Each row was made from one path, in order. Every step used is in the known rows, and no mark comes twice. Write each row's path.
Each row is shifted at random along 6 fixed directions that mean nothing.
Known rows
fosubed, dobitop, nizom, kedusi, beto, buze: [-238  258   73   70   66  352   32   49  141 -250 -159 -158  -17 -143
 -135   13 -131   31 -132   88  354  135  251  233 -194  147  -19 -216
  -60  180 -225 -221  100  268 -255 -177  -90  310  432   50  -43 -347
 -196  -59 -115  139  477   37   49  -72 -147  264  361   10   34  189
  197   60  158  -61 -108   78 -143]
dobitop, fosubed, buze, dopim, zufe, nizom, kedusi, sotez, beto: [  57  -25 -226 -224 -498   78  -53 -289  323   -9 -490  575  704   19
   56 -153 -131 -248 -141  190   84 -303  147 -116  219  341 -385  199
 -431  126  -73  435   34 -105 -251  373   69  321  129 -148 -327  101
  171   35   47 -126   50  256 -269 -339  -14 -188   29 -206  192 -538
  -73  -36   90 -140   13 -175 -205]
buze, kedusi, beto, fosubed: [ -88  -67 -352 -380  360   33  -35  126 -195 -134 -138  -12   13  -66
 -237   54  -31 -340 -457   19 -272  132  112  199  299 -240  222    6
  173  223   18 -165  152  411  109 -238   59 -144  188  103  -31 -250
 -153 -200   84   92   -9 -158  -44  228  224   75 -173   41  215  352
 -173  210  -96 -105  110   72 -139]
sotez, kedusi, beto, dopim, buze, fosubed, dobitop, nizom, lelopig, zufe: [  81  323 -377 -215   34  174 -116  280  111 -120 -294  338  303  189
   92 -107 -489 -321 -458  -13   21 -169   20  106   76  121  -71  137
   11  236 -138   55  483  237  125 -118  113    2  285   22 -277 -248
 -292  -77 -216   55  195   32  117  176 -142  -19   23  257  190  285
 -188 -106   -3  -85  -89   -3 -249]
sotez, beto, dopim, buze, fosubed, dobitop, nizom, lelopig: [ -61  104 -218   -6  -30  111  147 -113  -38 -161  -43  203    7  -59
 -199  -24  -97 -182 -189   82  264   36   75   71 -104   88  115  -58
  -90   45 -247 -132  155   73 -303  -23  -19  212  398  102 -277 -118
 -170 -175   82  -16  409   21  198   47  -72  369   60   87  265  142
  122  -36   58 -130  -58  148  -30]
kedusi, dobitop, tegepoz, buze, fosubed, beto, dopim, zufe, nizom: [-323  -45 -104  -86 -182   21  176 -153  155 -137  -47  142   68 -133
  -89 -141  -17 -209  -40  211  155   91  152   -8 -126  163 -203  -13
  -85   71 -244  135  -81  181 -263   73 -161  219  362   99 -182   33
   23  -35  236   39  335   94  215   -6 -115  121  108  -33  267   20
   -8  132  -32 -164 -137  253  -30]
buze, dopim, lelopig, zufe, tegepoz, dobitop, kedusi: [-141 -281    8 -180 -314 -131  165 -189  198  -28   31  139   13  -90
 -254  233  -47 -183  140  201  -33   44  207 -212  260  235 -193  153
  -53   63  -67  193  -61   63 -217  -42  -39  156  260  213 -255   81
  205   -4  212 -217  214  147  -52   44 -106  -45  -18 -170  314 -138
 -182   43  -22  -18  -96  240 -171]
nizom, kedusi, dobitop, tegepoz, buze: [-272  -90 -386 -344   31  -77   90  128  122  -89  -45  161   22  -34
  -11  -85  -51 -497 -325   80 -238   34  129  146  136 -114 -105  282
  246  367 -152  241  102  -14  126  268  -24   20  -82    6 -317   41
  -45 -293 -151  186   93 -117  -23  377  -58  126 -296  -92  280  234
 -109  181  186 -301   68   -2   55]
beto, dopim, zufe, tegepoz, buze, fosubed: [-449  -88  257 -245 -255  103   35 -337 -160 -419 -358  238  356   96
  138  -98    0 -288 -123  199   15   61  101 -103 -226  165    9 -121
  -42  -68 -158   -5 -345   41 -231  221 -268  220  278   -8 -161   31
 -177 -107  149  -48  272  220 -111  -23 -149  180  -16  -80   68  -73
   79   36 -162 -372  -61  154    8]
nizom, dobitop, sotez, kedusi, beto, fosubed: [-127  394 -209 -340 -245  137 -102  222  151  111   21  195  275  107
  149 -150 -191 -427 -311  117   62 -179   14  131 -110    8 -267  117
   62  267 -182   86  252   59   65  366   60  376  205  -52 -365  -50
 -201  -16 -171  176  252  136  -62  -98   48  231  -86  122   58  282
  -46   25  280 -207  -46 -123  -57]
nizom, lelopig, buze, dopim, zufe, tegepoz: [  59 -197 -114   -7 -103   27  111 -116  287  -56 -186  198   43 -148
 -220    8 -207   24   65   97   65 -142  144 -226  358  342  -72  145
   45   66    1   52  214  -24   11 -137  -26   83  139  -25 -225 -116
  135  -48  125 -159  -81   21 -113   69 -244 -226  132 -100  310 -192
 -297 -141 -150   30 -139  146 -324]
kedusi, sotez, dobitop, tegepoz, buze: [-179  -36  211  148 -340  103  158 -185  315    9   93   10   70 -229
  -60 -150  -26  -96  118  141  150  -79  154  -57  -39  374 -128   94
 -109  178   32 -131  109   44  -96  -50 -233  182  265  -35 -151  -33
   74   85   33  -18  327   53  108 -130 -230  119  253   -5   94  -31
    5  161   17  -63 -217   15  -41]
dobitop, fosubed, dopim, zufe, tegepoz, buze, kedusi, beto: [ -82  188 -196 -386  -51   49 -108   11   92  -17 -174  338  302  256
  148  -93 -287 -433 -365  197  -60  -32   -9   45   71  -85 -219  263
  158  118 -215  116  178   79  -90  202  141   21  130  -15 -160 -140
 -146   -1 -182  109  145  104   68   70 -111 -173   66  114  180  245
 -116  136  108 -143  -70   63  -44]
dobitop, sotez, kedusi, beto, dopim, zufe, nizom, lelopig, buze: [-105  241 -157 -207   25  192  -22   63   76 -372 -334  352  257    7
   26  -98 -472 -243 -372   91  -17  -90  -23  114  138   92   12   49
  174  199  -67  -37  364  264  182  -63   34   43  251 -126 -247 -158
 -334 -100  -95   30  178  -79 -172  166 -258 -149   17  231  235  306
 -230  -59 -131 -258  -28   14 -232]
fosubed, kedusi, beto, dobitop, nizom: [ -31   38 -105   94  -29  202  -55   69  163 -316 -193   44  127  -23
 -109  -85 -161  -27 -152   98   30   52   60  342   72  145    7   -5
  -41  148   57  -22   86  267   42  -92   23  -60  145  121   27 -208
  -30  -50  -12   52  297  -43   64    8  -97 -112  178  -59  -69  120
   30   77    2  -60    0   59 -140]
fosubed, kedusi, sotez, beto, dobitop, tegepoz: [  27  -36 -186  -65   92  162 -172  -77  -81 -382 -285  141  392  -90
  -12 -131 -130 -197 -376   68 -109 -148   12  245  268   58  201  -73
    0  119  189  -27  130  257  118   -7  -34 -177    0   -9  -49 -136
 -163 -227  -12   62  135 -195  -73   51   19 -146   29 -115   20   73
  -71  136 -165 -110   87 -122  -97]
dobitop, sotez, kedusi, beto, buze, fosubed, dopim, zufe, nizom, lelopig: [ -23  -78 -467  -97  113   15  175   -6  110 -285 -166  259 -148  -99
 -296  -30 -359 -205 -247   86  -98   77   -7  160  165   86   58  291
  164  189  -88   39  204  189   19 -133   82  -66  305   29 -252  -64
   60 -175  146  -60  281 -189  -43  244 -148 -148  -84   69  429  226
 -224    4  -38 -203   67  214 -120]
fosubed, kedusi, sotez, dobitop, tegepoz, buze, dopim, zufe, nizom: [ 239 -141 -221  -98 -429 -274  180  119  294  390  272  282   95  -55
 -252 -146  -89 -283  -69  228  -16 -226   71    8  353   97 -274  333
  -74  105 -176  441  289   44 -145   31  325   65   56  176 -385   79
  121  -83  -89 -165   63   33  323   56   87 -218    9  138  255  -42
 -214  143  260   45   88   82  -17]
beto, fosubed, dopim, lelopig: [ 163 -172 -295  -28    4   -4  -15 -193  197 -255 -169  294  169   70
  -24    9 -165 -277 -111    5 -133   -2   73  137  164  223   26  244
 -116  -49   98   97  134  -85   28  -29   32 -108  119  107  -26  -22
  266 -155  295   90   21  130  -80  -73 -163 -277  102 -164  101  -88
  -64 -104  -19   10  -83  -84 -103]
dopim, buze, kedusi, beto, dobitop: [  92   46  -25 -217  -54  190  -90 -151 -136  -19 -258  197  568 -222
 -137  -95  113 -131 -308   89  -97 -120  127  114  284  131   75 -291
 -353  -72    9   29   39  426 -186  -59  156  122  208   84 -144 -246
 -145  -62   17  -93 -132   72   -3   10  121  144   51    3   19 -154
 -200   65 -126  -24 -132   71 -267]
sotez, dobitop, tegepoz, buze, kedusi, beto, fosubed, dopim, lelopig, zufe, nizom: [ -92 -150 -235  -96  162  -69  132 -185   42 -176 -130   99 -112 -135
 -244    2 -151 -200 -253  118   51   35  167   88   78  156   99   50
   25  202   21  177  195  375 -295 -190  -41  -19  277  247 -227 -104
  -35  -65  208   33  300 -136  136   91  -55  114   21   14  333  216
 -134  139  -95   18 -138  205  -70]
fosubed, beto, dopim, lelopig, buze: [  24   90 -131 -160  -68    5  -10   32  175 -158   -1  413  169  262
   -7   64 -255 -309 -136   71   62  -28   54  141   22  -68   43  139
  155   62 -225   89  121   -6  -29  150  118    3  208   67  -78  -66
 -131 -234  -52   79  189  104   51   65 -102  -85  -55   58   96  126
   56  -94   87  -74   -2 -119  -12]
fosubed, beto, buze, dopim: [ -86  152 -178 -229  330  183 -144  -81  -66 -361 -248  164  194  193
   14  -37 -235 -168 -346   86  -28  -21  -13  182  -45 -179  397  -34
  263  152  -28 -126   75  316    5 -129 -103 -202  194  -31   45 -371
 -317 -247  -50  197  164 -187  -37  132  -43  -70   19   58   51  203
  -64   26  -33   -1    2  -50    7]
tegepoz, dobitop, kedusi, beto, fosubed, buze, dopim, lelopig, zufe, nizom: [ 106  327 -197 -110 -104    3  -42  184  391  190   18  168  -61   75
   -6  -70 -467 -178  -79  154   32 -176   45   30  180  206 -186  221
  122  176  -53   86  487  255    9 -335  145  -22  349  190 -200 -215
   35   34   -2  125  183   73  336   71 -206 -376  243  237  268  403
 -369   39  103  211 -191  180 -201]
tegepoz, dobitop, sotez, kedusi, beto, fosubed: [-180  132 -149 -173    6    3   15   54   89 -245 -109  147   49   34
   25  -90 -240 -370 -242   79 -185   -3  -32  218  -70   63   97  171
  105  218   81  -57  149  125  147   20  -72  -50  178   55 -193    1
    0 -182   77  173  257  -75   24  172  -60  -16  -93   41  248  284
 -167  135   99 -184   42  -45    1]
beto, kedusi, dobitop, tegepoz, buze: [-299 -147   14  134  -92  169  124 -180  231 -376 -124   -3  -58  -96
 -103  -26  -74 -151   65   60  -19  119  207  146  -89  259   42   51
  -20  102   18  -77  -17   70   23  -38 -212  135  199  120 -150  -64
    0 -171  169   77  253   12   23  194 -306   41  144 -165  153   45
    5  118  -37 -108  -87  190 -114]
tegepoz, dobitop, nizom, kedusi: [-356  393  319 -121  -87  311  -22   69   29    8 -137 -140  211 -115
   45 -130  -75 -133 -172  127  236  -42  145   51 -174  190  -78 -287
 -137  190 -108 -149   84  308 -176 -110  -91  344  171   18 -139 -254
 -255   24 -163  168  322   76   58   53 -110  243  351   43  -22  124
  116   95  200  -75 -136  -98 -183]
tegepoz, dobitop, kedusi, sotez, beto, buze, fosubed, dopim: [-329  490   52 -212  -86  237 -133  127   28  -99  -83  115   91  226
  252 -175 -347 -442 -242  144   96 -118   25   25 -178  -24   34  170
  281  286 -232 -226  196  100   96  -61 -163   82  296  -78 -179 -225
 -291 -159 -237  205  481  -29  275  216 -230  105  145  260  128  519
    5  122  102 -274  -35  -55   26]
fosubed, dopim, lelopig, zufe, nizom, dobitop, kedusi, sotez: [ 167   70 -372 -271  -13  -92  -32  140  262   45  -19  280  117   43
   62   20 -410 -426 -253  119 -117  -79   71   77  361    4 -151  311
  189  195  -68  274  291  160   89  -75  210 -158   81  122 -146  -89
   41 -107  -53   45   99  -56   32  182  -82 -354  -23   93  226  276
 -238   12    0  -21    6  -14 -107]
beto, kedusi, sotez, dobitop, nizom, lelopig, buze, fosubed, dopim: [ -96  110 -292  -50 -224  116  -52  109  303 -204 -313  378  166  254
  123 -135 -528 -400 -191  -40  -31 -198  157   15  119  224  -39  461
  108  343 -168  154  345 -159  398   -4  -76    1  147  -94 -339  -41
  -33 -230 -133   40  189   66  -14  251 -201 -176   37   77  276   30
  -35 -149   -5 -327   71 -173 -196]
nizom, kedusi, sotez, beto, fosubed, dopim, zufe, tegepoz, dobitop: [-184  -48 -286 -316  131  -88  -67  116 -119 -273 -188  230   77  -31
  -20  -94 -138 -456 -505  121 -159  -19   96  163  217  -56  104  194
  234  197   79  -37   82   64    6   57  -40  -43   78   59 -306   40
  -10 -383    3   54  183 -193  -37  147  -17   65 -258  -27  283  434
 -172  148  -71 -262  114  -95   -3]
kedusi, sotez, beto, fosubed: [  94 -167 -215   72   15    3   68  -95  128  -87   45  116  -28 -232
 -177  -98  -75 -171  -88   31  -53  -22   84   91  191  197  141  107
  -30  104  260 -291  192   81   57 -198  -89  -60  244   56  -60   -6
  201 -147  260   37  122  -97   41 -131  -56  -67   10  -40  176  184
 -144   84 -149    7  -18  -34  -67]
lelopig, zufe, nizom, dobitop, sotez: [-167 -136 -116 -234   -8  -90  138    9  130  -35  -22   71 -122 -203
  -82   40 -162 -246  -68  166   27  120  176  -22   -1   61  -23   12
  196  295  -22  153 -166  217  -68    4  -15  111  168  128 -104   68
   89 -117  142  107  176  -45 -125   65  134   51 -196  -87  256  112
 -144  105  -28 -136  181  146   20]
beto, fosubed, buze, dopim, zufe, nizom, dobitop: [ -36  394  -62 -249  115  157 -125   20  101  -85 -225  103  164  122
  159 -169 -304 -143 -336  162  168 -157   88   24  -57   23   48  -17
  173   55 -131 -176  308  197  -92 -286  -83  102  320  -42  -84 -419
 -243  -79   26  261   85   20   77  -98 -111   -2  277  202   69  311
 -175   26    8   59 -174  102  -70]
zufe, nizom, dobitop, fosubed, kedusi, beto, buze, dopim, lelopig: [ 143  239 -259   -8   -2  110  180  107  400  123   65   32 -462  -65
 -239 -144 -391  -84  -90  174  244   36   95  153  -19  165  -93  135
  178   88 -126 -113  416  221 -172 -459   76   75  438  155 -256 -331
   70   49   97   91  262  -66  315   26 -205 -105  230  202  257  482
 -243   17  140  228 -244  549 -188]
sotez, beto, fosubed, dopim: [  -3   61 -181   90  181  124  -53  -76   77 -355  -92  204  -34  128
   67 -101 -175 -157 -190   39  131   35  -12  138 -137   87  208  218
  176  103  128 -333  226  -36    5 -158 -173 -131  178   -7    7 -192
  -39 -193  125  169  350  -76  144  -77 -326   13  134   38   30  376
   45    1  -48   -4  -65  -39   61]
dopim, zufe, buze, fosubed, beto, dobitop, sotez: [-103   51  -62 -302 -225   54  -19 -176 -108    5 -146  385  391   36
   83 -121    7 -166 -176  190  132 -142   74  -81  -73  149 -201  -59
 -124  -87 -363  255 -193  -15 -290  326   84  252  264  -15 -216  128
   53 -118   24   14  142  267    5  -96   63    2   -3  -56  168 -187
  -34  -80  105 -299   12   80    2]
sotez, dobitop, tegepoz, buze, fosubed, beto, dopim: [-156  271 -125 -184 -111   15    8    7   52   79   73  218  100  249
  136 -179 -209 -330 -240   94  148 -156  -34  -13 -271   15  -22  185
  151  217 -298  134  274   42 -112  168  -72   76  177   -4 -282 -106
 -325  -81 -203  204  376   85  316  110  -80  197   97  191  165  203
   55   65  253  -81 -158   15  153]
dopim, buze, fosubed, dobitop, kedusi: [-174  388  137 -307  -13  408 -109 -100 -193   -3 -193  173  381   62
  126 -104 -108 -257 -267   79  212 -135  206  -64  -89   -7  -87 -190
   30  -41 -446 -118   48   56  -95    8  -51  243  280 -137 -103 -274
 -297  -94 -275  149  160  164  112  105 -112  358  231   67  -61   41
   67   -2   82 -278 -134   63  -51]
tegepoz, dobitop, kedusi, beto: [-203   70  -15   -2 -161  215  -64 -101  204 -293 -329  144  213  -16
  113 -139 -178 -162   33   91 -129  -58   43  114    2  331  -78  154
  -83  212  186  104   10   96  161    1 -213 -119   78   14  -51  -44
  133   18   63   60  279   23    8  142 -284 -250  139 -178   63  -16
 -125   80   -6 -124  -60  -22 -151]
lelopig, buze, fosubed, beto, dopim, zufe, tegepoz: [-162  -12  -76 -391  -52   -2  -30  -27 -141  -49 -193  403  239  197
   43  -48 -220 -355 -196  112   51  -97  189 -167   37 -103   10   27
  226   90 -383  138  -93  -29  -44  265   28  187  164  -40 -137   11
 -158 -315  -73   76  101  140    2   75   89  143 -181  -34  192  -16
   -3  -80  -70 -353  115   -2    4]
buze, kedusi, dobitop, sotez, beto, dopim: [-202  222  -39  -94 -231  179  -17   72  206 -131  -57   78  321   -2
   40  -54  -39 -252 -154  117   69   26   55  -12   17   80 -116   42
  -93  164 -191 -173  250  265   56  -86 -130  198  371  -80 -222 -240
 -293  -45   19  -32  295  126  124  -14  -72   90  169  229  170  152
  -20  112   13 -137 -106   -1 -185]
nizom, lelopig, zufe, buze: [-159   80  184  -34   81  260   69   19  178   44  -24 -137 -119 -163
  -77   46  -84  -25  -59  119  354    2  195 -118   -2  203  -60 -225
  177  163 -132 -279   29  180 -150 -130  -12  337  300    5  -85 -208
 -122   40  -72   56  148   47  -91  -55 -172  171  154   78   65  186
    0  -23   16   -3 -121   86 -204]
dopim, lelopig, buze, kedusi, beto: [-128  158  138 -258  -76  227  -30    1   74   10 -140  267  302   61
  -67    7 -125 -227 -161   53  142 -119  236  -49  216   -2 -166  -48
  142   79 -231 -115  228  118  -16  -68   22  172  227  -76 -122 -236
 -186  -46 -164  -43   59   76  -28   62 -188  121   25   69   12  193
  -45  -66  -99 -200 -163  -32 -286]
nizom, dobitop, sotez, kedusi: [-150   17 -106 -190  -71  139   80 -105   69 -167 -153   14  169 -174
  -69  -21  -43 -246 -144  106  -38  -39   98  119  -58  134   25  -49
 -100  201   20   81  -36  175  -71  214  -94  235   90    8 -240  -64
  -65  -99   87   51  245  -85 -243   76   60  249  -76 -172  127  -75
  -18   95  118 -181   28  -34  -56]
dopim, buze, kedusi, beto: [-251  -25  239  -16 -287  332   58 -197  142 -216 -200  266  302  -78
 -107  -79  109  -69   37  157  116   38  238  -16   32  222 -156   49
  -87   50 -146 -144 -127    5  -96  -56 -171  167  312 -102  -86 -188
   59   25  -15 -156  208  171   27   -6 -315  235  102  -75  -66 -100
   43   61  -72 -244 -128  135 -196]
zufe, dopim, buze, kedusi, dobitop: [  37  141   63 -182  -60  190  -27 -136   45  -51 -227   64  317 -137
   59 -207   -7 -221 -259  170   10  -21   82   -4  171   17   16 -133
  -72  -82 -107 -170  185  226 -102 -228   -5  113  178  -77 -173 -269
 -251  -65  -56   47   46   77  112   -2 -182   94  109  236   69  179
 -117   54   33  -46 -158  307 -198]
dobitop, tegepoz, buze, fosubed, dopim, zufe, nizom: [ -93  202 -135 -384  124  101  -69 -142 -138  115 -149  213  345   33
  137 -266 -236 -270 -388  150  -16 -235  -56 -106   75  -32  -56  -41
  183   77 -218  139  236  243  -85   -4   73  -78   27 -105 -132 -226
 -300  -23 -164  210    5   27  142  186 -108 -194  212  101  145  144
 -153  104   14  -55 -121  119  -13]
beto, dobitop, tegepoz, buze: [  15 -105 -179 -137 -237 -137  -19 -216  114  -63  -82  240  307  -59
   93 -106  -28 -218 -143   60 -187 -160  -37   78    7  253   29   98
 -197  100    9  358    4    5  -73  324   90   25   31   78 -209  112
   40 -132   57  145  -22  186   -9   68   13 -167  -11 -151  212 -238
 -131   66  113  -23  -39   62   57]
dopim, lelopig, zufe, tegepoz, dobitop, fosubed, buze, kedusi: [   0  -93  -49 -198 -169  -72   18 -117  245   95 -109  236  126   18
  -70   79 -173 -221  -51   88    0  -78  209 -127  208  214 -236  132
   14   18 -113  237   49   13 -201   62   85  121  233  142 -206   37
  184  -73   89  -23   83  164   -6  -11  -24 -160  -55 -151  291  -65
 -181   15   25   23 -104  128 -189]

Write each row's path
[-215  193   27 -116 -208  220   66 -119  164 -256 -300  238   -8 -100
   80 -157 -291 -234 -136  138  238  -89  234   -7  -46  248  -64   -7
   66  205 -140   45  116   73  -28  -72 -188  232  358  -76 -296  -67
 -113  -71   54   21  360   25  -46    8 -306   98   18   64  160  245
   -7  -47  -99 -257  -63  184 -161]
zufe, nizom, dobitop, kedusi, sotez, beto, dopim, lelopig, buze
[-277   52  196 -132 -327   91   31    4  350   46 -125  182  161  -57
   68  -95 -214 -166  -57  223  287 -155  225 -246  -24  345 -265   73
   75  366  -89   88   86  172 -118 -105 -134  285  285  -59 -291  -66
  -81   89 -119  -20  238  167   11 -131 -230   34  132  116  117   77
 -107   59  -35  -58  -96   31 -138]
lelopig, zufe, nizom, kedusi, sotez, dobitop, tegepoz, buze, dopim
[-314  -50  -77 -186 -216  -70   65   57  145 -212  -67  213  -12   28
  -58   28 -203 -344 -186  124  -55   57  159  -91  149   92  -40  292
  184  292 -145  -42  120   79   62 -166 -174  -30  413   34 -301   -1
  -11 -169   69 -100  388   45  120  184 -109  -30 -150  104  419  314
  -77  136 -114 -257   62  136 -142]
buze, kedusi, sotez, beto, dopim, lelopig, zufe, tegepoz, dobitop, nizom
[-175  162 -203 -489  101  178 -228 -192 -100 -254 -369  378  389  266
  110   51 -330 -406 -433  108   37  -53  103   23  -13  -93   13  -69
  147  112 -188  175  -20  164 -148  297    3  159  259   -5 -142  -58
 -242 -123  -76  221  159   96 -267  -72   61   -4 -113  -86  168   55
  -47  -50   -7 -166  -49  -37 -100]
dobitop, fosubed, beto, buze, dopim, lelopig, zufe, tegepoz
[ -36  237 -131 -218   56  139  -99  -25  258 -138 -326  212  211  184
  200  -87 -384 -354 -242  164  -31  -75   22   72   13  165  -52  122
   61  158    2    1  209  222  -30 -130  -21 -128  214   72 -120 -230
   20  -10   11  155  188   31  139  110 -154 -266  136   74  239  238
 -211   68    8  -10 -159   55 -183]
tegepoz, dobitop, fosubed, dopim, lelopig, zufe, buze, kedusi, beto
[ -47  152 -175 -208   28   67 -155  -37   89  -50 -197  321  194  146
  120 -178 -448 -222 -364   43   46 -272   54  -45  137  168  -75   65
  281  106  -65   72  340  168   72 -101  -43 -162  269   26 -258  -92
  -88  -88  -88  117  156  -14  157   74 -191 -271  -14  108  173  399
 -222  -80 -190 -101 -179   99 -144]
dopim, lelopig, zufe, tegepoz, buze, fosubed, kedusi, sotez, beto, dobitop, nizom
[ 109  -66 -277   52 -125  -61  -17 -216  183  -47  -31  353  175   23
  -39  -69 -161  -93  -69   79  149 -199  -44  -36  -27  347  -12  159
 -106   64   50  111  196   64 -282   72   18  -15  222  146 -236   -6
   93  -80  169    4  267   81  253  -67 -176 -109  106  -71  238   37
 -115  -54  -78  110 -188   93  -19]
sotez, beto, dobitop, tegepoz, buze, fosubed, dopim, lelopig, zufe
[-132  -47 -203  -94 -193   24  150 -134  284   78   53  141  -11  -31
  -69 -129 -122 -185  105  230   76 -104   53  -67 -110  246 -209  264
   60  164 -152  196   24  -41 -234  148 -108   98  110   80 -230 -100
  188   11  117   72  281   50  207  157 -165    5  168 -191  234  -27
  -78   98  134  -33 -152  216   19]
nizom, dobitop, tegepoz, buze, fosubed, dopim, zufe
[ -35 -145  -52 -203  -76  -53  261 -239  197   89  -52   80  -54  -98
 -328  -36  -58 -187  -25  311   71  -69  121   26    8  108   20  -34
  -72   68  -71  164  -14  288 -448  -71   80  138  176  230 -275 -161
   63    0  182  -54   80 -111  125  146    2   28   73  -17  231  -14
 -166  182  111   66  -31  272  -13]
tegepoz, buze, dopim, zufe, nizom, dobitop, fosubed, kedusi
[ -63 -208   38 -201 -200   72  -41 -265   28 -156 -307  219  460 -218
  -21  -20  -62 -252 -123  204  -16  -64  196 -164  263  232  -42  -96
 -159  128   48  158  -72  248 -191   -3  -55  189  151   43 -180   22
  -59  -47   66  -47  126  122 -146  -84   -3   77  -48  -64  192 -162
 -142   50 -168 -138   -2  114 -212]
lelopig, zufe, dopim, buze, kedusi, sotez, dobitop, tegepoz
[-237  147   70 -126 -264  201  -77 -157  156 -157 -305   67  364  -19
    5  -39  -63 -198  -26  199   22 -116  146   64   34  234 -110  -67
 -254  175   -3   99  -42  228 -143  122  -88  282  260   80 -132 -109
  -26   41   99   19  291  147  -59 -130  -56   50  175 -105   52 -124
  -10  128   76  -99  -71  -86 -168]
tegepoz, dobitop, kedusi, beto, fosubed, buze, dopim
[-155  503   99 -497 -106  149 -196   66  -66   79 -252  225  536  279
  391 -169 -178 -522 -446  212   72 -173    8   -6 -121  -68 -148  -46
  -38   65 -304   87  106  146 -176  181  115  211  104  -43 -208 -189
 -325  -61 -269  201  128  181  118   79   38   35  149  207  114  149
  -43  110  254 -179  -43 -114  -60]
tegepoz, dobitop, fosubed, dopim, zufe, buze, kedusi
[ -82   43  -10  -67  -74  -37  168   67  192  115   55  174 -215   63
  -50  -84 -388 -160   89  159  132   -8  186 -221   13  122  -71  268
  278  135 -356  -57  176  -64  -43 -194   -5   85  215   43  -99 -165
   88 -198  -27   99  271   73  361  216 -211  -23  209   77  326  168
  -95  -22   22 -157  -54  254  -31]
lelopig, buze, fosubed, dopim, zufe, tegepoz, dobitop, nizom
[ -95   10  -65  -55 -190  -54  103  117  163  181  117  -44  -31 -276
 -123  -63 -165 -186 -154   74  104  -18  197  -76  207  206 -164   48
  -17  267  -51   32  218  190  -17  -65  -10  240  277   85 -246   52
   -6   18  -43  -14  254   -1    7  -88   76  119   38  104  277  119
  -99   79   19  -94  -70    6 -152]
kedusi, sotez, dobitop, nizom, lelopig, zufe, tegepoz
[ -19  -17 -257 -222 -235  -30   36  -40  235 -116 -240  540  310    9
  -29 -102 -290 -257 -109  183   70 -200  176 -159  224  200 -153  208
    3  183 -139  213  291   12    9    8  -16  209  196  -48 -372  -11
   21 -202   90  -21   29   85   -7  -17 -164  -90  -22   65  342   -8
 -302 -144 -117 -224  -17    0 -193]
lelopig, buze, dopim, zufe, nizom, kedusi, dobitop, sotez, beto, fosubed
[ -74 -183  -46 -158 -257  -47   23 -306  264 -183 -212  257  359  -44
  -47   60 -186 -126   41  176 -127 -108   45 -201  265  334 -123  107
  -66   21  122  158   62  132  -19  -81 -164  -84  208   42 -220   -6
  175   39  256 -152   71  128 -153  -60 -140 -344   64 -156  274 -230
 -316  -35 -178   15 -189  107 -235]
buze, dopim, lelopig, zufe, tegepoz, dobitop, sotez
[-129  105 -197 -248  183  132    8  -85 -161 -242 -322   55   56  -69
    2 -110 -259 -277 -235  155 -220   -4   13  131   70  121  183 -114
    3   85   34   13   70  419  -38 -192  -63 -139  201  191 -125 -168
  -92 -137  136  117  219 -125  136  352  -45 -126   64   15  295  256
 -272  118  -93 -141  -61  243 -123]
tegepoz, dobitop, kedusi, beto, dopim, zufe, buze, fosubed
[  11  -27 -121 -191   59  -45   63  -75  162   53   -6  189  -49   43
  -80   43 -317 -203 -163   29   32 -125  126  -96   85  147 -103  109
  250   13 -164   64  232   69  -76  -70   40  -33  307   82 -258  -33
   37 -125    0   37  134   26   99  113 -150 -138  -48   27  286  234
 -220  -27  -13  -11 -145  195  -70]
dopim, lelopig, zufe, tegepoz, buze, fosubed, dobitop, sotez, kedusi
[ -60   23 -208 -197   -4  103  -16  -87   66 -240 -293  216  268   56
   48  -35 -191 -279 -227  117    5   25   84  119   43   94  -39 -117
   -4   45  -72  -44   31  262  -93    4  -44   -8  384  108 -100 -106
  -60  -50  119   -4  216  114   -6 -123    7   -8  -80   31  138  182
  -85  -32 -165 -157 -125  134 -144]
kedusi, beto, dopim, lelopig, zufe, buze, fosubed, dobitop
[ -62  -34  -19 -117 -379   58   65   -1  462   47 -131  300  112  -63
   28  -30 -251 -272   51  230  186  -23  274 -159   42  342 -307  231
  -54  261 -140  195  -68   40 -119  -44   -1  252  335   41 -194  -14
  250   39   88  -41  186  227   31 -102  -89  -57   57  -18  211  -87
 -119   35  -27  -85   26  121 -171]
lelopig, zufe, nizom, dobitop, fosubed, dopim, buze, kedusi, sotez
[ -95  148 -225 -300   27  178  -56  -80    1 -119 -253  433  367  151
   24 -124 -288 -391 -284   30   59 -216  143   -8  191  -70 -105   33
  229   84 -257   63  282   27  130  124  -58   24  112 -111 -232  -86
 -147 -232  -85   84  117  -81    4  144  -98   67 -133    3  136  186
  -79 -139 -124 -395  -70 -108 -145]
dopim, lelopig, buze, fosubed, kedusi, dobitop, sotez, beto
[ 201  135 -259 -204 -255  -39  -34  197  386  160  -55  453  229  239
   60  -41 -443 -430 -125   55  -48 -240  135  -85  222   92  -47  386
   35  306 -258  191  451    0  199   14  176   71  204  -41 -261 -134
  -96 -210 -172   71    9  161  168  132   34 -201   13  225  333   -1
 -181  -50  102  -76   42 -155 -153]
lelopig, buze, kedusi, sotez, dobitop, fosubed, beto, dopim
[-178  297 -263 -237   74   85 -142  119   69  -44 -285  121  188  140
  125 -175 -349 -286 -517   60  118 -160   79   29   19   89  -58   86
  104  375 -141  226  416  327    7   10  -25   91  242   35 -340 -203
 -346   21 -180  149  286  -10   73   20  -33   66   56  266  214  320
  -61    0   56 -119 -129  -86 -161]
sotez, dobitop, nizom, lelopig, zufe, tegepoz, buze, kedusi, beto, fosubed, dopim
[-222   52  -43  -32 -153  216   97 -114   23 -242  -96  314    4   24
 -106 -144 -169 -202 -123  128  150    3  188   49  -75  116   16  166
  124  108 -311 -141  -17 -112  -31  -81 -162   59  338  -37 -180  -91
   72 -208  -31   43  387   10  241  188 -226  300   33   -6  118  143
   89   20  -25 -404   -8  209   25]
dopim, buze, fosubed, kedusi, sotez, beto, dobitop, nizom
[-137   19 -127   26 -217   41   38 -103  249 -308 -270  246  192  -25
   45 -123 -211 -115 -153  126  123  -84  137   88  -64  317 -109  132
 -120  134 -133  194  126  -29 -155   83 -119   64  312   10 -303   -9
   20 -149   -4   -2  371  116   83  -30 -227 -142  136  -41  257    4
   31   21   81 -147  -16   36  -51]
fosubed, dobitop, nizom, kedusi, sotez, beto, dopim, zufe, tegepoz, buze
[ 205  348 -321 -313  110   64  -21  110  153  212 -156  206   37  -61
   24 -206 -407 -339 -448   98  139 -212  108   25  210    6  -24   29
  108  165 -130   26  514  293  -51 -259  172   41  235  -23 -304 -287
 -170  -81  -55  121   28 -109  151   54   16 -100   65  262  304  394
 -255   18    3   64  -95  144 -212]
zufe, nizom, dobitop, fosubed, dopim, lelopig, buze, kedusi, sotez, beto
